Below is a small trained network, with its code and all its weights. Each question gives an input and a class and asks what happens when units are switched off, that is, made to give their printed mean instead of their output.

import numpy as np


def w(rows, s, z=0):
    codes = np.array(rows[::2]) - 128.0
    scale = np.full(codes.shape[1], s)
    scale[-1] = z or s
    return codes * scale


def f(y):
    return np.maximum(y, 0)


def log_softmax(a):
    a = a - a.max(-1, keepdims=True)
    return a - np.log(np.exp(a).sum(-1, keepdims=True))


def net(x, mask):
    res = np.array(x, float).reshape(1, 6) / 4 @ E
    y = f(res @ A[0][:, :-1].T + A[0][:, -1])
    res = res + np.where(mask, y, B[0][:, -1]) @ B[0][:, :-1]
    return log_softmax(res[-1] @ U[:, :-1].T + U[:, -1])


A, B = {}, {}
E = w([
[185,1,132,224,148],'x0',
[249,131,143,93,43],'x1',
[204,193,43,215,37],'x2',
[135,76,6,87,196],'x3',
[93,93,141,162,166],'x4',
[22,64,112,130,27],'x5',
],0.01)
A[0] = w([
[105,96,149,26,139,135],'N0',
[133,82,88,91,204,193],'N1',
[95,187,116,109,104,194],'N2',
[187,247,139,82,127,126],'N3',
[182,102,92,197,23,188],'N4',
[112,130,101,77,156,89],'N5',
[128,31,132,108,78,254],'N6',
[138,216,98,87,104,215],'N7',
[70,173,60,126,95,73],'N8',
[100,123,245,113,150,164],'N9',
[58,156,190,119,131,157],'N10',
[62,77,137,45,171,153],'N11',
[158,143,77,220,162,186],'N12',
[110,99,60,153,151,174],'N13',
[24,123,127,78,121,181],'N14',
[86,173,95,182,72,177],'N15',
[177,110,181,175,104,208],'N16',
],0.013,0.0028)
B[0] = w([
[103,105,151,17,153,189],'N0',
[95,83,60,114,229,201],'N1',
[125,208,38,135,101,184],'N2',
[224,215,110,31,123,223],'N3',
[199,78,189,171,41,249],'N4',
[140,82,87,123,75,161],'N5',
[109,71,154,117,105,202],'N6',
[185,255,65,90,72,208],'N7',
[78,157,37,104,82,188],'N8',
[125,226,249,118,179,208],'N9',
[58,201,197,129,121,196],'N10',
[84,39,140,103,122,216],'N11',
[176,136,106,213,172,205],'N12',
[87,27,60,192,188,186],'N13',
[17,125,128,103,70,215],'N14',
[97,177,89,189,37,200],'N15',
[220,118,199,173,127,196],'N16',
],0.0081,0.017)
U = w([
[16,117,201,108,147,62],'0',
[39,148,54,216,87,5],'1',
[136,150,229,180,204,72],'2',
[90,71,67,241,231,84],'3',
[167,50,163,252,75,207],'4',
[195,164,83,95,140,251],'5',
[74,28,99,71,180,80],'6',
],0.012,0.0015)

Each question gives the input, the list of numbers given to net, and the class t.
The units are the neurons (one row each of A and B). Each row of codes is followed by its name. A weight is (code - 128) times the scale printed after its matrix; where a second scale follows, it is the last column's (A, B and U).
mask holds one flag per neuron, in row order. A switched-off neuron (its flag False) gives its mean, the last column of its row in B, instead of its output. The means were averaged over made-up inputs and are rounded, as every weight is.
A unit's drop is (log p(t) with every unit on - log p(t) with that unit switched off) / (log p(t) with every unit on - log p(t) with every unit switched off).
The circuit of an input: a set's keep is (log p(t) with only the set's units on - log p(t) with every unit switched off) / (log p(t) with every unit on - log p(t) with every unit switched off). Starting from the 12 units with the biggest drops (on a tie, the unit counted first), units are removed one at a time, each time the one whose removal leaves the highest keep (on an exact tie, the one counted first), for as long as the keep stays at least 0.8.
circuit, biggest first: the units of the circuit, biggest drop first
most important unit: the unit with the biggest drop
k most important neurons: the k neurons with the biggest drops, biggest first
drop when u is switched off: that unit's drop, to one decimal
input [-1,-8,-3,2,0,-5], class 6: most important unit -> N1
input [0,7,-4,2,7,-4], class 6: circuit, biggest first -> (N7; N1)
input [5,-4,2,-3,3,-6], class 3: 4 most important neurons -> (N4; N3; N12; N10)
input [-3,-4,8,7,8,-3], class 3: 2 most important neurons -> (N13; N12)
input [1,-5,1,7,-1,4], class 3: 4 most important neurons -> (N13; N3; N0; N1)
input [3,-8,7,-2,4,-1], class 4: 2 most important neurons -> (N1; N15)
input [8,1,-6,1,-6,-6], class 3: 4 most important neurons -> (N1; N3; N4; N10)
input [-5,-3,-1,-7,-2,-6], class 5: drop when N3 is switched off -> 1.4
input [3,5,5,7,8,-8], class 3: drop when N15 is switched off -> 0.0
input [0,-1,-3,-8,0,0], class 2: drop when N9 is switched off -> 0.7
